[[126 126 129 130 129 120 125]
 [123 131 145 136 109 116 126]
 [135 123 112 111 151 144 124]]
=>
[[124 144 151 111 112 123 135]
 [126 116 109 136 145 131 123]
 [125 120 129 130 129 126 126]]

[[114 137 140]
 [140 109 101]
 [127 109 101]
 [140  99 111]
 [114 128 130]
 [146  99 111]]
=>
[[111  99 146]
 [130 128 114]
 [111  99 140]
 [101 109 127]
 [101 109 140]
 [140 137 114]]

[[131 136]
 [129 147]
 [151 128]
 [150 125]
 [152 130]]
=>
[[130 152]
 [125 150]
 [128 151]
 [147 129]
 [136 131]]

[[117 138 116 131 122 139 130 136 136 119 134 115 134 122]
 [112 114 119 132 137 126 103 125 125 143 114 128 112 129]]
=>
[[129 112 128 114 143 125 125 103 126 137 132 119 114 112]
 [122 134 115 134 119 136 136 130 139 122 131 116 138 117]]

[[120 127 127 123 134 125]
 [148 130 134 128 134 125]
 [123 152 134 138 125 125]
 [123 132 134 130 134 125]
 [123 132 134 132 134 125]]
=>
[[125 134 132 134 132 123]
 [125 134 130 134 132 123]
 [125 125 138 134 152 123]
 [125 134 128 134 130 148]
 [125 134 123 127 127 120]]

[[125 123 124 124 120 120 122]
 [109 113 123 149 127 141 129]
 [118 112 128 140 129 137 136]
 [126 133 136 125 132 128 140]
 [137 142 145 116 125 115 134]
 [133 129 128 122 134 136 140]
 [105 126 133 138 133 121 130]
 [116 123 118 131 115 131 114]]
=>
[[114 131 115 131 118 123 116]
 [130 121 133 138 133 126 105]
 [140 136 134 122 128 129 133]
 [134 115 125 116 145 142 137]
 [140 128 132 125 136 133 126]
 [136 137 129 140 128 112 118]
 [129 141 127 149 123 113 109]
 [122 120 120 124 124 123 125]]

[[137 128 140 135 126 122 125]
 [137 136 128 115 142 136 141]
 [142 134 137 127 134 131 135]
 [122 130 139 126 117 127 127]
 [150 130 129 137 142 127 131]]
=>
[[131 127 142 137 129 130 150]
 [127 127 117 126 139 130 122]
 [135 131 134 127 137 134 142]
 [141 136 142 115 128 136 137]
 [125 122 126 135 140 128 137]]
---
[[140 126 128 117 121 132 129 135 125 130 136 128 120]
 [112 129 119 119 123 126 120 120 125 124 113 103 111]
 [114 129 131 135 133 120 137 127 132 115 127 124 131]]
=>
[[114 129 131 135 133 120 137 127 132 115 127 124 131]
 [112 129 119 119 123 126 120 120 125 124 113 103 111]
 [140 126 128 117 121 132 129 135 125 130 136 128 120]]

[[128 128 128 128 128 128 128 128]
 [126 122 118 137 125 126 100 148]
 [127 128 144 130 131 129 125 129]
 [138 129 144 147 136 124 135 127]
 [120 131 134 132 126 116 132 127]]
=>
[[120 131 134 132 126 116 132 127]
 [138 129 144 147 136 124 135 127]
 [127 128 144 130 131 129 125 129]
 [126 122 118 137 125 126 100 148]
 [128 128 128 128 128 128 128 128]]

[[100 142]
 [115 125]
 [127 127]]
=>
[[127 127]
 [115 125]
 [100 142]]

[[153 126]
 [129 127]]
=>
[[129 127]
 [153 126]]

[[136 136 138 140 134 134 132]
 [139 123 149 129 127 125 132]
 [124 148 116 136 137 133 119]
 [136 130 130 132 128 135 137]
 [119 136 118 132 125 135 120]
 [136 136 141 143 133 139 136]
 [137 136 137 144 126 147 138]]
=>
[[137 136 137 144 126 147 138]
 [136 136 141 143 133 139 136]
 [119 136 118 132 125 135 120]
 [136 130 130 132 128 135 137]
 [124 148 116 136 137 133 119]
 [139 123 149 129 127 125 132]
 [136 136 138 140 134 134 132]]

[[125 127 132 105 123 128 130 128]
 [125 129 125 125 121 127 130 126]
 [131 126 127 122 134 127 136 132]
 [124 122 127 133 125 128 132 130]
 [130 138 129 134 129 128 127 128]
 [130 127 132 115 136 129 126 129]
 [124 128 129 132 145 128 128 127]
 [124 119 117 123 119 129 127 129]
 [132 135 131 124 131 128 127 125]]
=>
[[132 135 131 124 131 128 127 125]
 [124 119 117 123 119 129 127 129]
 [124 128 129 132 145 128 128 127]
 [130 127 132 115 136 129 126 129]
 [130 138 129 134 129 128 127 128]
 [124 122 127 133 125 128 132 130]
 [131 126 127 122 134 127 136 132]
 [125 129 125 125 121 127 130 126]
 [125 127 132 105 123 128 130 128]]

[[138 118 129]
 [133 128 127]
 [117 116 150]
 [138 127 123]
 [121 117 149]
 [135 114 133]
 [137 113 135]
 [120 117 149]
 [138 127 125]
 [133 135 119]]
=>
[[133 135 119]
 [138 127 125]
 [120 117 149]
 [137 113 135]
 [135 114 133]
 [121 117 149]
 [138 127 123]
 [117 116 150]
 [133 128 127]
 [138 118 129]]

[[129 141 125 123 150 123 138 145 132 127 129]
 [118 121 118 142 111 146 141 122 133 134 128]
 [126 140 120 127 140 130 143 138 136 126 124]
 [117 136 125 136 136 127 139 149 115 118 141]
 [136 129 128 120 140 125 130 119 156 145 111]
 [125 111 133 136 123 137 129 116 150 157 127]]
=>
[[125 111 133 136 123 137 129 116 150 157 127]
 [136 129 128 120 140 125 130 119 156 145 111]
 [117 136 125 136 136 127 139 149 115 118 141]
 [126 140 120 127 140 130 143 138 136 126 124]
 [118 121 118 142 111 146 141 122 133 134 128]
 [129 141 125 123 150 123 138 145 132 127 129]]
---
[[125 134 125 142 138 120]
 [125 128 126 144 108 112]
 [150 127 139 152 145 116]
 [129 127 128 148 110 113]
 [107 138 104 128 137 134]]
=>
[[125 125 150 129 107]
 [134 128 127 127 138]
 [125 126 139 128 104]
 [142 144 152 148 128]
 [138 108 145 110 137]
 [120 112 116 113 134]]

[[155 133 112 117 121 137 110 132 134]
 [135 136 156 125 115 116 127 133 110]
 [147 147 110 119 116 139 114 123 136]
 [114 138 119 120 136 144 151 113 119]]
=>
[[155 135 147 114]
 [133 136 147 138]
 [112 156 110 119]
 [117 125 119 120]
 [121 115 116 136]
 [137 116 139 144]
 [110 127 114 151]
 [132 133 123 113]
 [134 110 136 119]]

[[128 122 127 132 119 109 136 126 134 112 114 107 132 128]
 [150 132 125 124 133 130 114 147 121 130 127 130 123 126]
 [119 121 126 123 124 125 131 115 125 124 122 124 123 125]
 [135 128 132 131 127 129 118 135 132 127 128 129 132 135]
 [127 129 116 116 130 123 143 123 115 125 123 122 114 113]
 [111 120 135 139 122 138 125 113 138 138 141 139 142 132]]
=>
[[128 150 119 135 127 111]
 [122 132 121 128 129 120]
 [127 125 126 132 116 135]
 [132 124 123 131 116 139]
 [119 133 124 127 130 122]
 [109 130 125 129 123 138]
 [136 114 131 118 143 125]
 [126 147 115 135 123 113]
 [134 121 125 132 115 138]
 [112 130 124 127 125 138]
 [114 127 122 128 123 141]
 [107 130 124 129 122 139]
 [132 123 123 132 114 142]
 [128 126 125 135 113 132]]

[[116 139 118 121 154 124 133]
 [140 121 140 129 114 141 108]
 [125 152 127 147 136 121 119]
 [116 127 116 114 147 123 145]
 [131 122 132 111 139 144 108]
 [125 137 129 119 150 138 109]
 [129 109 129 104 134 142 124]
 [140 112 138 125 107 139 118]
 [131 148 132 152 123 120 121]
 [134 133 132 150 107 118 133]]
=>
[[116 140 125 116 131 125 129 140 131 134]
 [139 121 152 127 122 137 109 112 148 133]
 [118 140 127 116 132 129 129 138 132 132]
 [121 129 147 114 111 119 104 125 152 150]
 [154 114 136 147 139 150 134 107 123 107]
 [124 141 121 123 144 138 142 139 120 118]
 [133 108 119 145 108 109 124 118 121 133]]

[[116 136 139 151 129 122 115]
 [110 139 144 155 130 115 112]
 [110 116 129 126 140 121 124]
 [110 115 128 124 140 121 125]
 [132 123 120 131 129 141 124]
 [147 119 126 120 127 110 146]
 [116 119 127 129 136 126 123]
 [110 115 128 124 140 121 125]
 [137 124 120 131 127 139 127]
 [130 123 121 130 130 140 124]]
=>
[[116 110 110 110 132 147 116 110 137 130]
 [136 139 116 115 123 119 119 115 124 123]
 [139 144 129 128 120 126 127 128 120 121]
 [151 155 126 124 131 120 129 124 131 130]
 [129 130 140 140 129 127 136 140 127 130]
 [122 115 121 121 141 110 126 121 139 140]
 [115 112 124 125 124 146 123 125 127 124]]

[[119 121 135 140 126 124 154 145 132 131 137]
 [124 114 122 125 140 141 124 119 110 136 136]
 [121 126 124 135 113 112 128 109 139 131 125]
 [123 141 120 112 113 124 117 145 131 136 131]
 [136 138 122 140 140 120 124 124 117 117 117]]
=>
[[119 124 121 123 136]
 [121 114 126 141 138]
 [135 122 124 120 122]
 [140 125 135 112 140]
 [126 140 113 113 140]
 [124 141 112 124 120]
 [154 124 128 117 124]
 [145 119 109 145 124]
 [132 110 139 131 117]
 [131 136 131 136 117]
 [137 136 125 131 117]]
